Here is a tiny trained network, its code and every weight. The questions are about switching its units off for an input and a class, where a switched-off unit gives its printed mean instead of its output.

import numpy as np


def w(rows, s, z=0):
    codes = np.array(rows[::2]) - 128.0
    scale = np.full(codes.shape[1], s)
    scale[-1] = z or s
    return codes * scale


def norm(h):
    return h / np.sqrt((h * h).mean(-1, keepdims=True) + 1e-5)


def f(y):
    return y / 2 * (1 + np.tanh(0.7978845608 * (y + 0.044715 * y**3)))


def log_softmax(a):
    a = a - a.max(-1, keepdims=True)
    return a - np.log(np.exp(a).sum(-1, keepdims=True))


def net(x, mask):
    res = np.array(x, float).reshape(1, 4) / 4 @ E
    u = 0
    for l in range(4):
        y = f(norm(res) @ A[l][:, :-1].T + A[l][:, -1])
        res = res + np.where(mask[u : u + 6], y, B[l][:, -1]) @ B[l][:, :-1]
        u += 6
    return log_softmax(norm(res)[-1] @ U[:, :-1].T + U[:, -1])


A, B = {}, {}
E = w([
[58,117,194],'x0',
[108,1,160],'x1',
[28,137,44],'x2',
[193,78,124],'x3',
],0.0052)
A[0] = w([
[66,47,73,87],'L0N0',
[109,74,174,104],'L0N1',
[145,163,186,4],'L0N2',
[2,200,106,47],'L0N3',
[122,147,80,98],'L0N4',
[78,190,220,50],'L0N5',
],0.0089,0.0011)
B[0] = w([
[178,214,153,210],'L0N0',
[110,3,199,178],'L0N1',
[209,203,127,142],'L0N2',
[3,109,119,252],'L0N3',
[146,89,174,139],'L0N4',
[182,139,70,186],'L0N5',
],0.0047,0.0037)
A[1] = w([
[209,58,1,4],'L1N0',
[148,172,135,162],'L1N1',
[146,128,232,153],'L1N2',
[28,158,120,70],'L1N3',
[72,139,172,155],'L1N4',
[193,204,164,82],'L1N5',
],0.0089,0.0021)
B[1] = w([
[180,145,24,193],'L1N0',
[72,129,198,162],'L1N1',
[79,73,115,231],'L1N2',
[62,132,113,252],'L1N3',
[160,143,3,193],'L1N4',
[111,170,159,207],'L1N5',
],0.0063,0.0026)
A[2] = w([
[120,15,210,29],'L2N0',
[52,64,242,48],'L2N1',
[180,241,255,34],'L2N2',
[223,124,174,128],'L2N3',
[162,157,46,187],'L2N4',
[172,97,82,7],'L2N5',
],0.0071,0.0021)
B[2] = w([
[133,80,235,253],'L2N0',
[179,130,103,234],'L2N1',
[174,212,182,222],'L2N2',
[51,209,1,203],'L2N3',
[162,28,76,200],'L2N4',
[136,153,119,107],'L2N5',
],0.0073,0.0023)
A[3] = w([
[127,168,171,33],'L3N0',
[91,64,79,62],'L3N1',
[131,187,97,58],'L3N2',
[4,161,84,3],'L3N3',
[168,130,136,88],'L3N4',
[80,113,134,69],'L3N5',
],0.014,0.0014)
B[3] = w([
[229,186,112,140],'L3N0',
[142,196,190,199],'L3N1',
[88,90,255,166],'L3N2',
[30,112,124,255],'L3N3',
[38,212,181,135],'L3N4',
[178,235,64,154],'L3N5',
],0.0056,0.0068)
U = w([
[164,8,224,7],'0',
[217,97,38,155],'1',
[192,225,189,94],'2',
[4,129,97,254],'3',
],0.015,0.00055)

Each question gives the input, the list of numbers given to net, and the class t.
The units are the neurons (one row each of A and B). Each row of codes is followed by its name. A weight is (code - 128) times the scale printed after its matrix; where a second scale follows, it is the last column's (A, B and U).
mask holds one flag per neuron, layer by layer. A switched-off neuron (its flag False) gives its mean, the last column of its row in B, instead of its output. The means were averaged over made-up inputs and are rounded, as every weight is.
A unit's drop is (log p(t) with every unit on - log p(t) with that unit switched off) / (log p(t) with every unit on - log p(t) with every unit switched off).
The circuit of an input: a set's keep is (log p(t) with only the set's units on - log p(t) with every unit switched off) / (log p(t) with every unit on - log p(t) with every unit switched off). Starting from the 12 units with the biggest drops (on a tie, the unit counted first), units are removed one at a time, each time the one whose removal leaves the highest keep (on an exact tie, the one counted first), for as long as the keep stays at least 0.8.
circuit, biggest first: the units of the circuit, biggest drop first
top k neurons: the k neurons with the biggest drops, biggest first
drop of u: that unit's drop, to one decimal
input [-3,-2,-3,5], class 1: top 3 neurons : (L1N0, L0N0, L2N4)
input [-8,5,-4,-6], class 1: circuit, biggest first : (L1N0)
input [-7,6,1,-7], class 1: top 3 neurons : (L0N3, L0N2, L1N0)
input [6,5,-3,-8], class 0: circuit, biggest first : (L2N3, L3N3, L2N1)
input [0,3,4,4], class 1: top 3 neurons : (L0N3, L1N0, L0N0)
input [-7,7,-6,5], class 1: top 4 neurons : (L1N0, L2N3, L3N2, L0N3)
input [1,3,6,7], class 1: top 2 neurons : (L1N0, L0N0)
input [-7,4,-8,-4], class 2: top 4 neurons : (L0N3, L1N4, L3N3, L3N4)
input [6,-3,-2,0], class 2: top 2 neurons : (L0N2, L0N5)
input [-7,6,0,1], class 1: drop of L1N0 : 0.3
input [7,5,3,2], class 0: drop of L0N1 : 0.4
input [-2,5,5,4], class 1: drop of L1N0 : 0.6
